Small tables with named rows and columns. After each table, cells are looked up by row and column.

Table kezu
         sudesa  lilab  furav    dek  mozazip
vubu      4.090  7.624  6.217  7.802    3.398
gefikug   5.901  5.735  5.749  3.969    5.123
patorop   3.777  5.612  8.374  6.192    3.528
tomer     3.262  6.819  5.984  4.823    3.811
dafifo    5.093  5.733  6.515  4.426    2.882
nulu      6.943  7.345  6.970  5.432    4.737
guse      5.470  6.491  6.440  4.710    2.375

patorop, lilab -> 5.612
vubu, furav -> 6.217
nulu, sudesa -> 6.943
tomer, furav -> 5.984
gefikug, furav -> 5.749
gefikug, dek -> 3.969
tomer, sudesa -> 3.262
vubu, dek -> 7.802
vubu, sudesa -> 4.090
vubu, lilab -> 7.624
dafifo, dek -> 4.426
patorop, sudesa -> 3.777
guse, dek -> 4.710
dafifo, sudesa -> 5.093
gefikug, sudesa -> 5.901
guse, furav -> 6.440
gefikug, lilab -> 5.735
nulu, dek -> 5.432
vubu, mozazip -> 3.398
patorop, furav -> 8.374

Table kinamil
,fak,dig,tigava,zabiz,narefu,dup,pulef,vifup
beveg,86,96,100,113,98,96,102,97
gim,83,114,100,2,60,75,154,65
lim,69,96,100,113,98,89,102,97
maz,124,96,100,113,98,153,105,97
pebe,192,96,100,59,98,130,59,147

maz, narefu -> 98
pebe, fak -> 192
lim, dig -> 96
lim, pulef -> 102
maz, dig -> 96
gim, fak -> 83
Which row has the largest vifup? pebe

Table teke
|  | dubobez | benesi | voluva | giz |
|---|---|---|---|---|
| ruz | 129 | 196 | 62 | 195 |
| dit | 125 | 97 | 168 | 207 |
| zapoza | 91 | 153 | 66 | 80 |
| kasose | 79 | 73 | 92 | 67 |
| popu | 68 | 65 | 57 | 238 |
| keluki | 99 | 106 | 114 | 118 |

zapoza, benesi => 153
popu, giz => 238
keluki, benesi => 106
ruz, benesi => 196
dit, benesi => 97
zapoza, dubobez => 91
kasose, giz => 67
ruz, voluva => 62
kasose, voluva => 92
dit, dubobez => 125
popu, dubobez => 68
ruz, giz => 195
kasose, dubobez => 79
keluki, giz => 118
zapoza, giz => 80
popu, voluva => 57
dit, voluva => 168
kasose, benesi => 73
zapoza, voluva => 66
keluki, dubobez => 99

mogelel =
columns: lebol, sosopuv, ripul, sekib, bukuzo, fikekur, porare, noseso, nivi, kamuzi
ges: [-51, -23, 41, -18, 16, -41, -17, 5, -22, -21]
vud: [-37, -16, 22, -31, 16, -40, 16, -4, -57, -45]
fel: [3, -22, -13, -59, 16, 7, 28, -8, -74, -39]
buzi: [-95, -38, 41, -21, 16, -65, -38, 54, 1, -12]
vig: [-22, -30, -43, -27, 16, -69, -31, -30, -15, -20]

ripul of vig is -43
noseso of ges is 5
bukuzo of vud is 16
noseso of vud is -4
kamuzi of vud is -45
bukuzo of buzi is 16
sekib of ges is -18
ripul of buzi is 41
porare of buzi is -38
nivi of ges is -22
kamuzi of ges is -21
noseso of buzi is 54
sekib of vud is -31
fikekur of buzi is -65
Row with the largest lebol: fel

Table zuz
cols = pulim, mepap, tomuf, luvuni, rim, libi, vuk, kis
zogifer: [138, 183, 173, 171, 148, 167, 154, 154]
paf: [134, 171, 137, 180, 123, 191, 164, 148]
supapuz: [83, 181, 78, 198, 56, 240, 160, 119]
ramem: [176, 195, 254, 143, 232, 102, 139, 186]
punu: [106, 188, 144, 184, 106, 192, 152, 136]
pamim: [198, 144, 188, 148, 226, 140, 180, 190]
razefug: [155, 135, 64, 192, 92, 238, 187, 146]

What is the pulim of paf in zuz? 134
What is the vuk of razefug in zuz? 187
What is the tomuf of punu in zuz? 144
What is the kis of supapuz in zuz? 119
What is the luvuni of supapuz in zuz? 198
What is the luvuni of pamim in zuz? 148
What is the tomuf of ramem in zuz? 254
What is the tomuf of paf in zuz? 137
What is the mepap of pamim in zuz? 144
What is the pulim of supapuz in zuz? 83
What is the vuk of supapuz in zuz? 160
What is the pulim of razefug in zuz? 155
What is the vuk of zogifer in zuz? 154
What is the mepap of paf in zuz? 171
What is the kis of ramem in zuz? 186

madu:
columns: vapoza, molokab, pid, zuvag
diramo: [8.86, 1.35, 2.51, 3.22]
lovab: [0.86, 9.21, 2.48, 7.95]
ferav: [9.66, 8.90, 5.56, 0.62]
bomidul: [1.93, 9.60, 5.88, 7.77]
lib: [1.88, 1.64, 9.44, 3.23]
kitomap: [2.83, 4.31, 2.32, 2.74]

zuvag of kitomap = 2.74
vapoza of bomidul = 1.93
molokab of diramo = 1.35
zuvag of ferav = 0.62
pid of bomidul = 5.88
vapoza of lovab = 0.86
molokab of ferav = 8.90
molokab of lovab = 9.21
pid of lovab = 2.48
Which row has the largest molokab? bomidul

roniz
|  | lam | dorebib | zosogik | givifel | fem | vovoga | lotipo | nagi | vuzo | dito |
|---|---|---|---|---|---|---|---|---|---|---|
| tepof | 62.0 | 47.1 | 51.7 | 45.4 | 52.3 | 48.3 | 50.3 | 59.4 | 33.8 | 25.9 |
| fas | 50.9 | 46.1 | 57.9 | 50.3 | 54.4 | 53.8 | 55.3 | 66.0 | 49.7 | 42.3 |
| gozefi | 52.6 | 50.5 | 51.8 | 47.1 | 46.1 | 44.2 | 62.4 | 72.0 | 40.6 | 20.3 |
| bovop | 83.1 | 76.5 | 59.5 | 74.5 | 40.8 | 74.1 | 61.9 | 36.8 | 15.6 | 7.4 |
| fevu | 45.0 | 40.6 | 58.2 | 61.3 | 61.4 | 62.5 | 54.3 | 49.0 | 69.1 | 66.1 |
| filosek | 63.9 | 64.7 | 42.2 | 54.2 | 57.2 | 51.7 | 58.3 | 53.0 | 55.1 | 51.8 |
| nelosas | 53.6 | 62.2 | 55.9 | 37.2 | 45.8 | 50.1 | 56.7 | 70.9 | 32.3 | 28.1 |
| sugese | 39.7 | 37.9 | 78.5 | 58.1 | 53.6 | 70.7 | 57.4 | 48.1 | 43.0 | 50.4 |
| povebi | 75.8 | 9.1 | 70.3 | 33.4 | 51.7 | 5.7 | 61.1 | 66.5 | 73.9 | 73.1 |
| zomad | 56.0 | 60.2 | 52.7 | 44.1 | 58.5 | 65.2 | 47.4 | 48.5 | 40.0 | 55.1 |

sugese, nagi: 48.1
sugese, givifel: 58.1
bovop, lotipo: 61.9
filosek, fem: 57.2
nelosas, lam: 53.6
bovop, dito: 7.4
nelosas, zosogik: 55.9
fevu, givifel: 61.3
tepof, vovoga: 48.3
gozefi, fem: 46.1
fas, fem: 54.4

